Here is a tiny trained network, its code and every weight. The questions are about switching its units off for an input and a target symbol, where a switched-off unit gives its printed mean instead of its output.

import numpy as np


def w(rows, s, z=0):
    codes = np.array(rows[::2]) - 128.0
    scale = np.full(codes.shape[1], s)
    scale[-1] = z or s
    return codes * scale


def f(y):
    return y / 2 * (1 + np.tanh(0.7978845608 * (y + 0.044715 * y**3)))


def softmax(a):
    e = np.exp(a - a.max(-1, keepdims=True))
    return e / e.sum(-1, keepdims=True)


def log_softmax(a):
    a = a - a.max(-1, keepdims=True)
    return a - np.log(np.exp(a).sum(-1, keepdims=True))


def net(x, mask):
    ids = ['γδημπτ'.index(c) for c in x.split()]
    T = len(ids)
    res = E[ids] + P[:T]
    q, k, v = (res @ M[0].T for M in (Q, K, V))
    z = softmax(np.where(np.tri(T) > 0, q @ k.T / 2**0.5, -1e9)) @ v
    res = res + np.where(mask[0], z, O[0][:, -1]) @ O[0][:, :-1]
    y = f(res @ A[0][:, :-1].T + A[0][:, -1])
    res = res + np.where(mask[1:17], y, B[0][:, -1]) @ B[0][:, :-1]
    return log_softmax(res[-1] @ U[:, :-1].T + U[:, -1])


Q, K, V, O, A, B = {}, {}, {}, {}, {}, {}
E = w([
[33,155,126,92],'γ',
[71,170,135,104],'δ',
[129,179,129,137],'η',
[28,19,133,2],'μ',
[34,98,36,67],'π',
[123,159,221,13],'τ',
],0.013)
P = w([
[109,83,106,116],'0',
[90,97,189,212],'1',
[164,115,34,84],'2',
[94,32,255,134],'3',
[91,158,10,73],'4',
[227,106,173,218],'5',
[138,98,100,29],'6',
[147,62,196,173],'7',
[177,222,6,200],'8',
[212,73,135,218],'9',
[226,66,23,79],'10',
],0.0079)
Q[0] = w([
[26,119,134,167],'H1',
[254,173,54,221],'H1',
],0.0063)
K[0] = w([
[184,72,253,65],'H1',
[68,165,64,111],'H1',
],0.0049)
V[0] = w([
[38,92,194,212],'H1',
[95,50,1,204],'H1',
],0.0058)
O[0] = w([
[130,177,150,246,162],'H1',
[13,88,150,81,4],'H1',
],0.012,0.0031)
A[0] = w([
[137,152,112,97,64],'N1',
[129,150,100,60,117],'N2',
[164,148,119,148,108],'N3',
[110,144,181,238,214],'N4',
[100,74,154,182,13],'N5',
[93,147,167,179,155],'N6',
[64,69,82,107,222],'N7',
[217,225,150,109,160],'N8',
[100,75,125,86,69],'N9',
[135,137,166,97,181],'N10',
[126,127,112,93,53],'N11',
[185,116,63,63,87],'N12',
[146,172,93,137,121],'N13',
[104,2,122,115,4],'N14',
[117,123,129,10,93],'N15',
[172,132,147,191,176],'N16',
],0.012,0.0044)
B[0] = w([
[145,205,62,207,131],'N1',
[70,196,91,211,189],'N2',
[105,173,132,150,132],'N3',
[165,123,162,26,179],'N4',
[155,195,84,213,121],'N5',
[126,88,161,120,146],'N6',
[104,73,187,47,255],'N7',
[157,101,71,145,255],'N8',
[122,176,125,172,161],'N9',
[202,62,87,141,182],'N10',
[19,175,124,109,129],'N11',
[114,253,176,173,199],'N12',
[97,205,126,151,146],'N13',
[114,124,151,188,172],'N14',
[106,227,22,221,227],'N15',
[86,85,245,140,155],'N16',
],0.0068,0.0063)
U = w([
[83,135,203,49,196],'γ',
[110,115,124,90,252],'δ',
[122,124,108,124,226],'η',
[36,164,116,195,20],'μ',
[13,213,77,79,2],'π',
[108,254,42,151,81],'τ',
],0.0074,0.0043)

Each question gives the input, a string of symbols that net reads in full, and the target symbol t.
The units are the heads (2 rows each of Q, K, V and O) and the neurons (one row each of A and B). Each row of codes is followed by its name. A weight is (code - 128) times the scale printed after its matrix; where a second scale follows, it is the last column's (O, A, B and U).
mask holds one flag per unit, heads first, then neurons. A switched-off unit (its flag False) gives its mean, the last column of its rows in O or B, instead of its output. The means were averaged over made-up inputs and are rounded, as every weight is.
A unit's drop is (log p(t) with every unit on - log p(t) with that unit switched off) / (log p(t) with every unit on - log p(t) with every unit switched off).
The circuit of an input: a set's keep is (log p(t) with only the set's units on - log p(t) with every unit switched off) / (log p(t) with every unit on - log p(t) with every unit switched off). Starting from the 12 units with the biggest drops (on a tie, the unit counted first), units are removed one at a time, each time the one whose removal leaves the highest keep (on an exact tie, the one counted first), for as long as the keep stays at least 0.8.
circuit, biggest first: the units of the circuit, biggest drop first
k most important neurons: the k neurons with the biggest drops, biggest first
drop of u: that unit's drop, to one decimal
input π γ η δ τ τ π, target τ: circuit, biggest first	[N15, N12]
input μ τ π μ μ τ τ τ δ γ, target γ: circuit, biggest first	[N15, N4]
input τ δ δ τ τ δ γ, target τ: circuit, biggest first	[H1, N7]
input π η γ δ τ π δ π γ π μ, target π: 3 most important neurons	[N7, N15, N11]
input δ μ τ η, target γ: circuit, biggest first	[N4, N15]
input μ γ γ π, target γ: circuit, biggest first	[N7, H1]
input γ η τ τ τ τ δ, target τ: circuit, biggest first	[H1, N7, N12]
input τ μ γ γ δ δ μ π, target γ: 3 most important neurons	[N15, N7, N8]
input π μ π, target π: 2 most important neurons	[N7, N15]
input τ τ τ τ, target η: 3 most important neurons	[N8, N7, N10]
input π π π δ, target γ: 2 most important neurons	[N4, N15]
input τ π γ τ γ π μ δ τ η, target γ: drop of N15	0.2
input τ π τ τ, target η: drop of N16	-0.1
input τ γ π π τ, target τ: drop of N15	0.2
